Here is a tiny trained network, its code and every weight. The questions are about switching its units off for an input and a target symbol, where a switched-off unit gives its printed mean instead of its output.

import numpy as np


def w(rows, s, z=0):
    codes = np.array(rows[::2]) - 128.0
    scale = np.full(codes.shape[1], s)
    scale[-1] = z or s
    return codes * scale


def norm(h):
    return h / np.sqrt((h * h).mean(-1, keepdims=True) + 1e-5)


def f(y):
    return y / 2 * (1 + np.tanh(0.7978845608 * (y + 0.044715 * y**3)))


def softmax(a):
    e = np.exp(a - a.max(-1, keepdims=True))
    return e / e.sum(-1, keepdims=True)


def log_softmax(a):
    a = a - a.max(-1, keepdims=True)
    return a - np.log(np.exp(a).sum(-1, keepdims=True))


def net(x, mask):
    ids = ['ΓΔΠΦΩζτ'.index(c) for c in x.split()]
    T = len(ids)
    res = E[ids] + P[:T]
    u = 0
    for l in range(2):
        r = norm(res)
        for j in range(2):
            rows = slice(4 * j, 4 * j + 4)
            q, k, v = (r @ M[l][rows].T for M in (Q, K, V))
            z = softmax(np.where(np.tri(T) > 0, q @ k.T / 4**0.5, -1e9)) @ v
            o = O[l][rows]
            res = res + np.where(mask[u + j], z, o[:, -1]) @ o[:, :-1]
        u += 2
        y = f(norm(res) @ A[l][:, :-1].T + A[l][:, -1])
        res = res + np.where(mask[u : u + 8], y, B[l][:, -1]) @ B[l][:, :-1]
        u += 8
    return log_softmax(norm(res)[-1] @ U[:, :-1].T + U[:, -1])


Q, K, V, O, A, B = {}, {}, {}, {}, {}, {}
E = w([
[171,112,128,129,251],'Γ',
[112,189,108,177,78],'Δ',
[131,213,179,78,157],'Π',
[122,173,151,113,104],'Φ',
[129,173,156,106,124],'Ω',
[65,67,139,234,50],'ζ',
[134,159,173,157,110],'τ',
],0.02)
P = w([
[118,69,47,116,96],'0',
[159,244,109,145,147],'1',
[128,41,235,58,130],'2',
[204,113,95,71,45],'3',
[137,223,118,169,130],'4',
[145,56,232,128,123],'5',
[216,83,96,114,42],'6',
[120,235,133,172,125],'7',
[158,61,238,177,122],'8',
[229,83,98,100,56],'9',
],0.011)
Q[0] = w([
[127,200,147,133,224],'0.h0',
[7,215,104,115,140],'0.h0',
[40,160,107,191,140],'0.h0',
[106,72,97,136,128],'0.h0',
[183,91,158,125,94],'0.h1',
[147,206,146,205,135],'0.h1',
[146,77,60,170,144],'0.h1',
[94,88,58,213,74],'0.h1',
],0.012)
K[0] = w([
[126,163,129,119,183],'0.h0',
[13,233,158,108,79],'0.h0',
[1,171,82,178,152],'0.h0',
[113,104,146,121,119],'0.h0',
[33,136,48,83,112],'0.h1',
[198,159,203,186,139],'0.h1',
[100,180,141,47,152],'0.h1',
[86,169,135,121,126],'0.h1',
],0.013)
V[0] = w([
[132,108,136,65,123],'0.h0',
[113,255,106,117,3],'0.h0',
[198,81,194,175,39],'0.h0',
[61,147,44,165,154],'0.h0',
[60,117,111,153,105],'0.h1',
[83,158,129,42,135],'0.h1',
[107,146,110,107,179],'0.h1',
[32,223,207,129,108],'0.h1',
],0.0074)
O[0] = w([
[111,23,59,168,99,132],'0.h0',
[165,62,169,133,216,253],'0.h0',
[95,208,105,25,128,110],'0.h0',
[72,217,211,70,203,70],'0.h0',
[18,91,66,132,121,98],'0.h1',
[138,101,3,162,113,147],'0.h1',
[73,142,158,92,204,125],'0.h1',
[162,223,174,117,109,231],'0.h1',
],0.0062,0.0048)
A[0] = w([
[225,153,86,58,215,157],'0.n0',
[48,149,135,8,167,122],'0.n1',
[136,242,106,58,103,75],'0.n2',
[93,127,255,78,122,114],'0.n3',
[199,165,60,119,225,57],'0.n4',
[136,154,200,133,187,123],'0.n5',
[36,75,31,147,52,2],'0.n6',
[109,172,89,125,14,153],'0.n7',
],0.009,0.0074)
B[0] = w([
[84,182,186,98,102,254],'0.n0',
[1,89,85,40,124,127],'0.n1',
[127,88,47,174,86,163],'0.n2',
[171,91,112,209,116,196],'0.n3',
[170,138,153,108,101,167],'0.n4',
[137,224,94,163,156,205],'0.n5',
[245,157,67,26,179,129],'0.n6',
[197,158,171,122,195,175],'0.n7',
],0.0088,0.0079)
Q[1] = w([
[150,150,164,150,180],'1.h0',
[165,179,73,104,119],'1.h0',
[237,153,41,26,23],'1.h0',
[142,247,232,130,123],'1.h0',
[159,215,64,142,94],'1.h1',
[46,51,166,114,133],'1.h1',
[124,157,31,132,186],'1.h1',
[146,62,91,45,173],'1.h1',
],0.011)
K[1] = w([
[120,195,139,171,148],'1.h0',
[84,143,36,31,86],'1.h0',
[40,56,18,60,180],'1.h0',
[176,163,80,173,153],'1.h0',
[186,144,15,188,143],'1.h1',
[68,76,160,176,131],'1.h1',
[126,135,5,138,180],'1.h1',
[108,104,128,33,138],'1.h1',
],0.013)
V[1] = w([
[249,97,46,180,81],'1.h0',
[100,206,28,97,32],'1.h0',
[87,79,22,125,172],'1.h0',
[119,154,99,223,129],'1.h0',
[97,130,140,169,93],'1.h1',
[118,128,228,119,155],'1.h1',
[27,152,107,67,93],'1.h1',
[98,27,169,110,184],'1.h1',
],0.011)
O[1] = w([
[167,255,138,101,130,105],'1.h0',
[67,185,46,160,122,133],'1.h0',
[122,191,143,215,161,6],'1.h0',
[77,151,234,65,69,172],'1.h0',
[159,176,69,93,143,128],'1.h1',
[128,91,37,186,154,190],'1.h1',
[234,133,160,119,131,45],'1.h1',
[133,192,138,121,95,2],'1.h1',
],0.0078,0.0098)
A[1] = w([
[189,94,131,106,138,178],'1.n0',
[102,90,161,96,146,198],'1.n1',
[132,154,182,72,110,49],'1.n2',
[51,116,149,174,107,3],'1.n3',
[215,132,89,157,7,123],'1.n4',
[121,164,104,44,91,159],'1.n5',
[30,148,85,168,116,54],'1.n6',
[192,171,81,117,140,31],'1.n7',
],0.015,0.0048)
B[1] = w([
[121,162,161,186,133,237],'1.n0',
[121,148,107,88,129,253],'1.n1',
[140,49,115,174,205,208],'1.n2',
[107,53,87,74,241,174],'1.n3',
[78,73,150,11,81,247],'1.n4',
[111,100,129,124,16,238],'1.n5',
[11,103,165,150,152,177],'1.n6',
[112,116,76,120,213,157],'1.n7',
],0.011,0.0054)
U = w([
[194,136,237,240,117,156],'Γ',
[23,40,159,113,207,29],'Δ',
[124,108,143,60,47,187],'Π',
[169,76,65,196,146,147],'Φ',
[179,158,223,34,244,79],'Ω',
[169,199,63,114,159,253],'ζ',
[45,230,196,174,87,93],'τ',
],0.011,0.0043)

Each question gives the input, a string of symbols that net reads in full, and the target symbol t.
The units are the heads (4 rows each of Q, K, V and O) and the neurons (one row each of A and B). Each row of codes is followed by its name. A weight is (code - 128) times the scale printed after its matrix; where a second scale follows, it is the last column's (O, A, B and U).
mask holds one flag per unit, layer by layer, with each layer's heads first. A switched-off unit (its flag False) gives its mean, the last column of its rows in O or B, instead of its output. The means were averaged over made-up inputs and are rounded, as every weight is.
A unit's drop is (log p(t) with every unit on - log p(t) with that unit switched off) / (log p(t) with every unit on - log p(t) with every unit switched off).
The circuit of an input: a set's keep is (log p(t) with only the set's units on - log p(t) with every unit switched off) / (log p(t) with every unit on - log p(t) with every unit switched off). Starting from the 12 units with the biggest drops (on a tie, the unit counted first), units are removed one at a time, each time the one whose removal leaves the highest keep (on an exact tie, the one counted first), for as long as the keep stays at least 0.8.
circuit, biggest first: the units of the circuit, biggest drop first
unit that matters most: the unit with the biggest drop
top k neurons: the k neurons with the biggest drops, biggest first
top k neurons in layer l: the k neurons of layer l with the biggest drops, biggest first
which heads matter: for each layer, one digit per head in row order, 1 if its drop is at least 0.15 and else 0, layers parted by /
input Π Γ Π Π Ω Π Δ Π τ, target Π: circuit, biggest first -> 1.h0; 1.n4; 0.n7
input Π Δ Π Π Δ Π Π τ ζ, target Π: circuit, biggest first -> 1.h0; 0.h0; 1.h1
input Γ Π Π Δ Δ Π Δ Γ Γ, target Ω: top neuron -> 1.n6
input Γ Π Δ ζ Π, target Δ: which heads matter -> 01 / 01
input Ω Φ Φ Γ Ω Γ Φ, target Ω: circuit, biggest first -> 1.h0; 0.n7
input Π Γ Φ Γ Φ, target Ω: circuit, biggest first -> 0.h0; 1.h0
input ζ Π Δ Π Π Ω Ω Δ Π Π, target ζ: circuit, biggest first -> 0.n6; 1.h0; 0.h0
input Π Γ Π Γ, target Π: circuit, biggest first -> 0.h0; 0.n0
input τ Φ Δ Π Δ Π Δ, target τ: which heads matter -> 11 / 10
input Φ Δ Π Δ Π τ Ω, target Φ: circuit, biggest first -> 1.h0; 0.h1; 0.h0; 0.n3
input Δ Φ Π Π Γ Δ Γ Π Π, target Γ: circuit, biggest first -> 0.n3; 1.n4
input Π Δ Π Π Δ Π Π Γ Δ, target Ω: circuit, biggest first -> 1.h0; 1.n5; 0.h0
input τ Φ Δ Π Π Π Δ ζ Π Γ, target τ: top 3 neurons -> 0.n1; 0.n2; 0.n3
input ζ Π Γ Γ Π Γ Δ, target ζ: top 2 neurons -> 0.n6; 0.n0
input Φ Γ Δ Π Π Ω Δ Ω Φ ζ, target Φ: top 2 neurons -> 0.n6; 0.n5
input Γ Π Ω Π Π τ ζ Δ Γ τ, target Γ: circuit, biggest first -> 1.h0
input Φ Δ Π Π Π Π τ, target Φ: which heads matter -> 11 / 10
input Φ Π ζ Π, target Φ: top 4 neurons in layer 0 -> 0.n3; 0.n5; 0.n7; 0.n2
input ζ Δ Π, target Π: circuit, biggest first -> 1.h1; 0.n1; 1.n5
input Δ Δ τ ζ Δ Ω, target Π: unit that matters most -> 0.h1
input Δ Φ Π, target Π: which heads matter -> 01 / 01
input Γ Π Π Δ Γ τ, target Π: top 2 neurons in layer 1 -> 1.n4; 1.n6
input ζ Γ Π ζ Π Δ Ω Φ Π ζ, target ζ: top 2 neurons in layer 0 -> 0.n0; 0.n6
input Γ Π Π Π ζ Π Π Δ Π Ω, target Γ: which heads matter -> 01 / 10
input Π Π Γ Φ Δ Π Π Π ζ, target Π: circuit, biggest first -> 0.h0; 1.h1; 1.n4
input ζ Π Δ Γ Π τ Π Γ Π, target Γ: top 3 neurons -> 0.n3; 0.n2; 1.n4
input Φ Γ ζ Δ Π, target τ: top neuron -> 0.n7
input τ Π Ω Π Π Π Π Γ Π τ, target τ: which heads matter -> 11 / 10
input Ω Δ Φ ζ Π Φ Π Φ, target Δ: top 2 neurons -> 0.n7; 0.n4
input τ Π Π Ω Δ Δ ζ, target τ: top 3 neurons -> 0.n1; 0.n2; 0.n3
